What each symbol does to the nodes:
j521: *>j221, +>j71, !>none, @>j774, $>j213, &>j280
j345: *>j258, +>j608, !>j219, @>j381, $>j954, &>none
j588: *>j520, +>j216, !>j439, @>j143, $>j402, &>j258
j173: *>j402, +>j616, !>j22, @>j851, $>j520, &>j954
j702: *>j889, +>none, !>j792, @>j703, $>j316, &>j223
j167: *>j954, +>j882, !>j478, @>j825, $>j258, &>none
j221: *>j123, +>j851, !>none, @>j22, $>j521, &>j579
j402: *>j588, +>j127, !>j309, @>j700, $>j173, &>j345
j179: *>j40, +>j703, !>j267, @>j792, $>j484, &>j520
j123: *>j213, +>j700, !>none, @>j309, $>j221, &>j226
j703: *>j378, +>none, !>j179, @>j702, $>j813, &>j153
j324: *>j368, +>none, !>j109, @>j348, $>j933, &>none
j143: *>j71, +>j652, !>j213, @>j588, $>j700, &>j963
j439: *>j774, +>j588, !>none, @>j213, $>j309, &>j60
j994: *>j933, +>none, !>j963, @>j423, $>j368, &>none
j368: *>j994, +>none, !>j381, @>j608, $>j324, &>none
j652: *>j223, +>none, !>j143, @>j216, $>j414, &>j994
j723: *>j68, +>j152, !>none, @>j618, $>j375, &>j221
j278: *>j414, +>none, !>j851, @>j616, $>j223, &>j324
j375: *>j723, +>j792, !>none, @>j267, $>j791, &>j521
j258: *>j167, +>j423, !>j60, @>j963, $>j345, &>none
j963: *>j825, +>j994, !>j538, @>j258, $>j381, &>none
j851: *>j700, +>j278, !>j221, @>j173, $>j71, &>j109
j792: *>j152, +>j702, !>j375, @>j179, $>j289, &>j71
j348: *>j608, +>none, !>j954, @>j324, $>j882, &>none
j40: *>j294, +>j378, !>j618, @>j152, $>j179, &>j173
j153: *>j616, +>none, !>j520, @>j223, $>j216, &>j882
j518: *>j813, +>none, !>j294, @>j383, $>j378, &>j127
j416: *>j267, +>j484, !>none, @>j791, $>j204, &>j439
j204: *>j416, +>j294, !>none, @>j68, $>j618, &>j309
j71: *>j851, +>j223, !>j521, @>j520, $>j143, &>j825
j813: *>j703, +>none, !>j484, @>j316, $>j518, &>j216
j127: *>j216, +>none, !>j402, @>j414, $>j616, &>j608
j216: *>j153, +>none, !>j588, @>j652, $>j127, &>j423
j579: *>j226, +>j109, !>none, @>j918, $>j280, &>none
j520: *>j173, +>j153, !>j774, @>j71, $>j588, &>j167
j316: *>j702, +>none, !>j289, @>j813, $>j383, &>j652
j882: *>j348, +>none, !>j167, @>j933, $>j423, &>none
j791: *>j375, +>j289, !>none, @>j416, $>j68, &>j213
j60: *>j478, +>j258, !>none, @>j538, $>j219, &>none
j538: *>j280, +>j963, !>none, @>j60, $>j226, &>none
j918: *>j219, +>j954, !>none, @>j579, $>j478, &>none
j294: *>j484, +>j518, !>j204, @>j361, $>j40, &>j402
j933: *>j324, +>none, !>j825, @>j882, $>j994, &>none
j223: *>j278, +>none, !>j71, @>j153, $>j652, &>j933
j423: *>j882, +>none, !>j258, @>j994, $>j608, &>none
j226: *>j538, +>j381, !>none, @>j219, $>j579, &>none
j361: *>j289, +>j383, !>j68, @>j294, $>j152, &>j700
j22: *>j309, +>j173, !>none, @>j221, $>j774, &>j918
j381: *>j963, +>j368, !>j226, @>j345, $>j109, &>none
j378: *>j518, +>none, !>j40, @>j889, $>j703, &>j616
j383: *>j316, +>none, !>j361, @>j518, $>j889, &>j414
j954: *>j345, +>j348, !>j918, @>j109, $>j167, &>none
j309: *>j439, +>j402, !>none, @>j123, $>j22, &>j219
j213: *>j521, +>j143, !>none, @>j439, $>j123, &>j538
j219: *>j60, +>j345, !>none, @>j226, $>j918, &>none
j825: *>j109, +>j933, !>j280, @>j167, $>j963, &>none
j289: *>j792, +>j316, !>j791, @>j484, $>j361, &>j143
j414: *>j652, +>none, !>j700, @>j127, $>j278, &>j368
j484: *>j179, +>j813, !>j416, @>j289, $>j294, &>j588
j267: *>j618, +>j179, !>none, @>j375, $>j416, &>j774
j618: *>j204, +>j40, !>none, @>j723, $>j267, &>j22
j774: *>j22, +>j520, !>none, @>j521, $>j439, &>j478
j478: *>j918, +>j167, !>none, @>j280, $>j60, &>none
j889: *>j383, +>none, !>j152, @>j378, $>j702, &>j278
j608: *>j423, +>none, !>j345, @>j368, $>j348, &>none
j280: *>j579, +>j825, !>none, @>j478, $>j538, &>none
j68: *>j791, +>j361, !>none, @>j204, $>j723, &>j123
j700: *>j143, +>j414, !>j123, @>j402, $>j851, &>j381
j152: *>j361, +>j889, !>j723, @>j40, $>j792, &>j851
j109: *>j381, +>j324, !>j579, @>j954, $>j825, &>none
j616: *>j127, +>none, !>j173, @>j278, $>j153, &>j348

The rows follow the links: the fewer symbols apart two nodes are, the more alike their rows tend to be.

Row, then node:
(-105, -59, 16, 13, 16, 28, 4, -7, 38, 84, 60, 30, 42, 0, 12, -4, 15, 42, 32, -28, -27, 42, -17, -63, 45, -32, 15, 12, 44, 60, 60, 61, -10, 74, 57, 41, 56, 69, 12, -88, -46, 3, -38, 2, -35, 10, -22, 36, -80) | j267
(32, 32, 59, -26, -8, 3, -58, -41, -44, -22, -54, 15, -17, -10, 20, 56, -43, -7, -46, -19, -20, 18, 21, 4, 3, -1, -26, 12, -4, -75, -43, -37, 21, -56, -16, -74, -71, -85, -9, 109, 62, -75, 6, 8, 78, 54, 24, -31, 87) | j700
(-29, -1, -11, -52, 12, 10, 80, 26, 5, -20, -83, -20, -104, 18, -78, -47, -15, -38, -2, 50, 54, -124, -42, 50, 8, -16, -42, 3, -7, 11, -44, 23, 0, -56, -78, -25, -26, -38, 0, 7, -4, 17, 43, -92, -66, -56, 37, 21, -21) | j216
(-26, -26, 168, -41, 33, -40, -37, -50, -32, 16, -33, 18, 6, -21, 21, 4, -21, -10, -24, -67, -55, 66, 9, -66, -19, -28, 27, 90, 31, -35, 6, 1, 31, -13, -3, -16, -63, -25, -27, -30, 52, -54, 11, -9, 88, 78, -21, -46, -1) | j213
(43, -14, 89, -27, 32, -58, -8, -46, -43, -11, 23, 3, 10, -3, 24, -38, -25, -57, 0, -65, -60, 115, -15, -53, -37, 19, 37, 98, -23, 18, -3, -14, 34, 12, 26, 61, -56, 38, -37, -88, 20, -19, -6, 25, 94, 33, -46, -59, 25) | j538
(-9, -56, 48, -15, 42, -35, 59, -58, -20, -28, 46, -23, -5, -1, -55, -111, -10, -35, 88, -45, -63, 91, -47, -14, -26, 39, 11, 75, 46, 43, 34, 3, 14, 5, 39, 32, -38, 68, -2, -100, -27, 37, -25, -25, 21, 16, -35, -47, -36) | j60
(54, -11, -102, 38, 21, -26, 31, -24, -31, -112, 66, -44, -33, 23, -96, -87, -19, -57, 92, 43, -6, 33, -70, 56, -12, 98, -56, -25, 10, 37, -24, -28, -25, -19, 28, -22, -39, 0, 19, 12, -52, 28, -40, -34, -12, -15, 23, -15, -1) | j345
(2, 42, -38, -2, 7, 36, -15, 62, 56, 60, -44, -8, -13, 3, 73, 81, 28, -11, -91, 17, 105, -80, 34, 11, 12, -105, 53, -44, -32, -8, -18, 16, 1, 8, -87, 59, 37, -10, -57, -62, 17, 8, 39, 5, -24, -57, 10, 31, 6) | j702
(-93, -61, -20, 37, -9, 33, -31, -49, 20, 42, 93, 16, 76, 15, -16, 22, 3, 66, 44, -18, -50, 53, 6, -41, 80, 15, 6, -9, 65, 13, 63, 28, -37, 52, 109, 10, 54, 66, 26, 3, -53, -23, -79, 57, -28, 40, 19, 56, -14) | j618
(-118, -36, 113, -50, 2, -8, 37, -24, 26, 82, 6, 25, 54, -12, -33, -60, -3, 25, 32, -20, -58, 22, -17, -74, 35, 21, -29, 78, 34, 36, 90, 25, 7, 49, 67, 0, 33, 59, 53, -6, 2, 29, -16, 12, -40, 51, -20, 6, -89) | j774
(78, 34, -124, 9, -28, -19, 32, 67, 10, -45, 23, -27, 28, 17, -22, -28, 19, -14, 33, 89, 24, -95, -47, 61, -45, 43, -30, -71, -39, 47, -2, 2, 0, -4, -10, -2, 53, -14, 36, 60, -37, 72, -5, -36, -77, -66, 11, 9, -29) | j348
(108, 62, -22, -32, -22, -26, 21, 82, 32, -21, -51, -13, 34, 26, 69, 4, 43, -56, -45, -8, 62, -89, 21, 38, -69, -42, 28, -16, -67, 39, -26, -4, 63, 10, -71, 33, 10, 9, -52, -33, 51, 84, 38, -28, 4, -82, -22, -43, 5) | j933
(31, 10, -47, 60, 28, 28, -63, -39, -32, -37, 8, 12, -48, 15, 22, 80, -45, 19, -65, -31, 16, 57, 67, 56, 28, -38, 40, -61, 22, -106, -63, -43, -32, -15, -6, -14, -41, -52, -46, 5, -8, -107, -25, 95, 47, 37, 27, 10, 85) | j361
(78, -16, -72, 29, -32, -33, 31, 28, 9, -17, 74, -22, 101, 4, -11, -58, 25, 1, 80, 36, -14, -23, -45, 10, -38, 96, -51, -24, -28, 79, 44, 21, 5, 24, 56, -22, 36, 54, 48, 76, -43, 63, -61, -9, -36, -52, -11, -3, -35) | j954
(-109, -7, 55, -65, -6, 5, 69, 33, 68, 88, -44, -2, 28, -10, -18, -64, 34, 34, 5, 17, -11, -89, -25, -63, 10, 12, -39, 43, 23, 67, 45, 51, 2, 7, -9, -27, 40, 33, 49, 19, 0, 79, 2, -47, -93, -16, 11, 45, -109) | j520
(-76, -14, 8, -46, -48, 26, 13, 15, 42, 25, -19, 26, 77, 1, -30, -8, 19, 74, 31, 40, -27, -48, -37, -17, 50, 64, -93, -16, 29, 25, 58, 17, -9, -15, 28, -76, 58, 2, 92, 144, -5, 9, -33, -8, -69, -6, 11, 34, -32) | j173

Each walk starts at a row. The symbols on each line, taken left to right, move it on to the next node.
Answer with the node's row; about right is enough.
(-36, 38, 138, -59, 11, -35, 2, -27, -37, 2, -118, 8, -83, -1, 12, 19, -3, -28, -52, -45, -9, -4, 34, -15, -15, -57, 23, 85, -14, -46, -44, -29, 48, -51, -64, -14, -77, -41, -21, -19, 84, -47, 50, -5, 79, 42, -17, -34, 18)
@ + * $ ! $ -> (-70, -15, -2, -42, 2, 11, 46, -53, -20, -59, -4, -21, -53, -18, -94, -43, -54, 5, 64, 50, -39, -27, -39, 36, 37, 69, -67, -10, 40, -24, -34, -18, -36, -48, -13, -90, -61, -54, 77, 127, -35, -56, -20, -42, -26, 39, 52, 34, -18)
+ $ * * ! + & -> (46, 19, -73, -7, 19, 10, 97, 31, -7, -62, -3, -42, -88, -2, -53, -80, 4, -48, 44, 50, 74, -88, -40, 71, -37, -1, 21, -28, -13, 63, -40, -6, -13, -33, -47, 17, -8, -11, -29, -49, -42, 59, 26, -81, -42, -59, 5, -7, -37)
(28, 39, 73, -4, -54, -14, -61, 13, -11, 52, -63, 34, 125, -18, 44, 88, 14, 41, -66, -5, -3, -9, 43, -40, 6, 19, -52, 4, -44, -50, 27, -24, 34, 2, 5, -61, -19, -35, 41, 135, 89, -40, -9, 31, 54, 33, -5, -13, 35)
@ @ * $ & -> (167, 53, -3, 42, -52, -32, -65, 29, -33, -38, 16, 0, 147, -4, 78, 55, 13, -17, -23, -15, -5, 33, 21, -17, -64, 42, -3, -26, -65, 8, 4, -17, 36, 10, 18, -3, 4, 22, -5, 48, 63, 1, -17, 54, 76, -27, -29, -47, 48)
* ! + @ * @ @ -> (33, -22, -26, -7, 51, -19, 99, 0, -9, -71, 23, -31, -79, 7, -78, -117, -14, -68, 66, 19, -16, 23, -79, 30, -49, 11, -11, 29, 11, 73, -28, 19, 7, 2, -20, 31, -22, 22, -12, -98, -26, 80, 8, -90, -38, -29, -18, -44, -62)
(-125, -20, 39, -69, 39, 27, 67, -12, 35, -8, -64, 0, -94, -2, -95, -99, -6, -17, 53, 14, -21, -54, -43, 7, 23, 15, -30, 65, 38, 39, -16, -7, -24, -46, -38, -35, -26, -26, 28, 8, -21, -5, 30, -117, -50, 15, 52, 20, -58)
$ @ @ $ @ * * * -> (0, 34, 125, -58, -10, -7, -2, 23, 36, 80, -96, 28, 71, -40, 82, 39, 54, 12, -67, -33, 7, -39, 35, -79, -14, -54, -11, 63, -40, -17, 46, 12, 44, -12, -30, 18, 15, -3, -5, 17, 84, 3, 16, -28, 47, 2, -31, -3, 3)
@ @ $ $ + -> (49, 54, -19, -10, -18, 22, -28, 8, -26, -46, -81, 10, -42, -6, -9, 62, -11, -33, -57, 20, 43, -65, 41, 80, -6, -14, -24, -58, -39, -73, -75, -21, 6, -69, -75, -79, -70, -67, -8, 101, 41, -45, 40, -22, 21, -6, 48, -21, 59)
(19, 38, -52, 14, 16, 39, -1, 35, 2, -2, -43, -15, -117, -1, 27, 53, 12, -13, -43, 18, 84, -47, 18, 62, 11, -94, 48, -40, -20, -54, -86, -1, 2, -25, -107, 25, -30, -42, -67, -67, 8, -5, 45, 2, -2, -2, 17, 5, 69)
* * $ $ $ $ ! -> (30, 30, -29, 53, -45, 51, -79, 9, -8, 39, 22, 25, 44, 7, 100, 137, 41, 42, -81, -16, 17, 24, 81, -27, 32, -45, 20, -76, 19, -66, 36, 14, -22, 15, 32, 5, 39, -29, 1, 23, 12, -62, -9, 95, 46, 19, -1, 12, 70)
@ ! $ + $ -> (-105, -56, -59, 11, 74, 52, 53, -13, 23, 0, 34, -27, -122, 20, -39, -38, -11, 5, 32, 12, 30, 6, -8, 39, 42, -42, 72, -14, 40, 16, -42, 27, -53, 4, -23, 54, 21, 27, -17, -107, -94, -15, 11, -47, -78, -6, 16, 19, -44)
(155, 37, -15, 29, -5, -41, -26, -23, -62, -92, 19, -24, 7, 9, 23, 23, -39, -68, -9, -24, -9, 63, 1, 28, -52, 43, -16, -2, -23, -31, -41, -54, 30, -34, 6, -10, -80, -53, -33, 26, 42, -20, -4, 31, 118, 8, -12, -62, 71)
@ + * @ ! -> (113, 25, 26, 3, 33, -74, 18, -3, -53, -55, -19, -8, -42, 19, 30, -30, -15, -90, -9, -28, 0, 37, 3, 7, -100, 6, 23, 58, -32, 22, -59, -39, 55, -5, -32, 40, -68, -23, -66, -117, 34, 8, 24, -20, 97, -24, -32, -75, 38)
@ ! $ @ $ $ @ -> (-9, -34, 30, -5, 23, -32, 18, -24, 8, 19, 64, -16, 61, -8, 15, -74, 17, -11, 54, -34, -38, 63, -42, -80, -30, 36, 4, 89, -22, 108, 61, 29, 1, 63, 78, 46, 53, 105, 9, -78, -18, 79, -32, -6, -6, -20, -25, -24, -70)
(-60, 2, -96, 13, -10, 41, 51, 53, 51, 44, -25, -31, -50, 3, 3, -8, 48, 18, -19, 44, 94, -83, -6, 36, 26, -35, 8, -66, -7, 24, 7, 53, -29, 8, -48, 42, 53, 16, -31, -38, -45, 39, 25, -44, -85, -67, 8, 79, -63)
@ * * @ * ! + $ -> (-40, 2, -126, 18, 10, 47, 18, 12, 13, -60, 10, -20, -106, 5, -63, 4, -28, 14, -6, 96, 57, -46, -10, 111, 51, -10, 18, -99, 13, -4, -55, 6, -57, -19, -59, -24, -16, -33, 3, 10, -66, -19, 24, 4, -90, -32, 58, 47, 21)
$ * * ! $ * @ -> (-28, 14, 20, 10, 42, 14, -45, -6, -30, -1, 2, 4, -87, 21, 57, 66, -12, -26, -59, -32, 20, 39, 39, 8, 11, -96, 95, -1, 9, -60, -42, 6, -5, -9, -63, 62, -32, -3, -77, -123, 11, -65, 28, 48, 45, 18, -6, -5, 37)
(-104, -35, 109, -39, 61, 5, 60, -66, 6, 2, -8, -1, -31, -11, -67, -96, -22, 7, 60, -44, -100, 41, -29, -56, 21, -6, -2, 108, 67, 26, 27, -8, -14, -22, 24, -6, -15, 10, 22, -31, -28, -25, -34, -37, 5, 73, 14, -23, -45)
$ $ @ $ * * + $ + -> (56, 69, -25, -19, -56, -3, -27, 51, 22, 10, -101, -8, 31, -12, 39, 80, 9, 16, -78, 59, 54, -91, 39, 7, -1, -8, -30, -55, -52, -68, -10, -15, 24, -44, -45, -64, 10, -56, 6, 133, 87, 4, 20, 3, -8, -42, 32, 24, 39)
& $ $ * * -> (158, 69, -63, 26, -48, -18, -27, 62, 17, -56, -11, -3, 50, 20, 74, 62, 27, -30, -49, 22, 62, -68, 27, 42, -76, 10, -16, -67, -77, -19, -36, -8, 40, -18, -21, -14, 7, -24, -8, 75, 59, 27, 10, -6, 13, -72, 18, -47, 68)
(15, 66, 28, -32, 13, -11, 28, 14, 8, -23, -127, -9, -91, -7, -2, 37, 1, -37, -59, 19, 72, -104, 1, 34, -39, -58, 4, -4, -30, -39, -69, -31, 23, -60, -121, 3, -63, -75, -33, -11, 70, -11, 79, -60, 4, -36, 4, -3, 50)
$ ! & + * ! * ! -> (52, 4, 94, 8, 5, -64, -25, -17, -18, 52, 9, 31, 101, -7, 69, -1, 7, 4, 5, -79, -48, 79, 17, -87, -57, 4, 38, 65, -15, 26, 67, 4, 50, 58, 55, 55, 2, 57, -10, -83, 44, 51, -5, 31, 89, 24, -38, -52, -2)
+ $ $ ! $ -> (73, -2, 53, 14, -28, -65, -59, -26, -22, 5, 45, 48, 111, 19, 54, 24, -4, -13, 11, -45, -61, 102, 8, -50, -32, 54, -17, 40, -3, -11, 33, -16, 39, 42, 70, 15, 9, 43, 3, 19, 49, -12, -41, 62, 79, 26, -35, -40, 18)
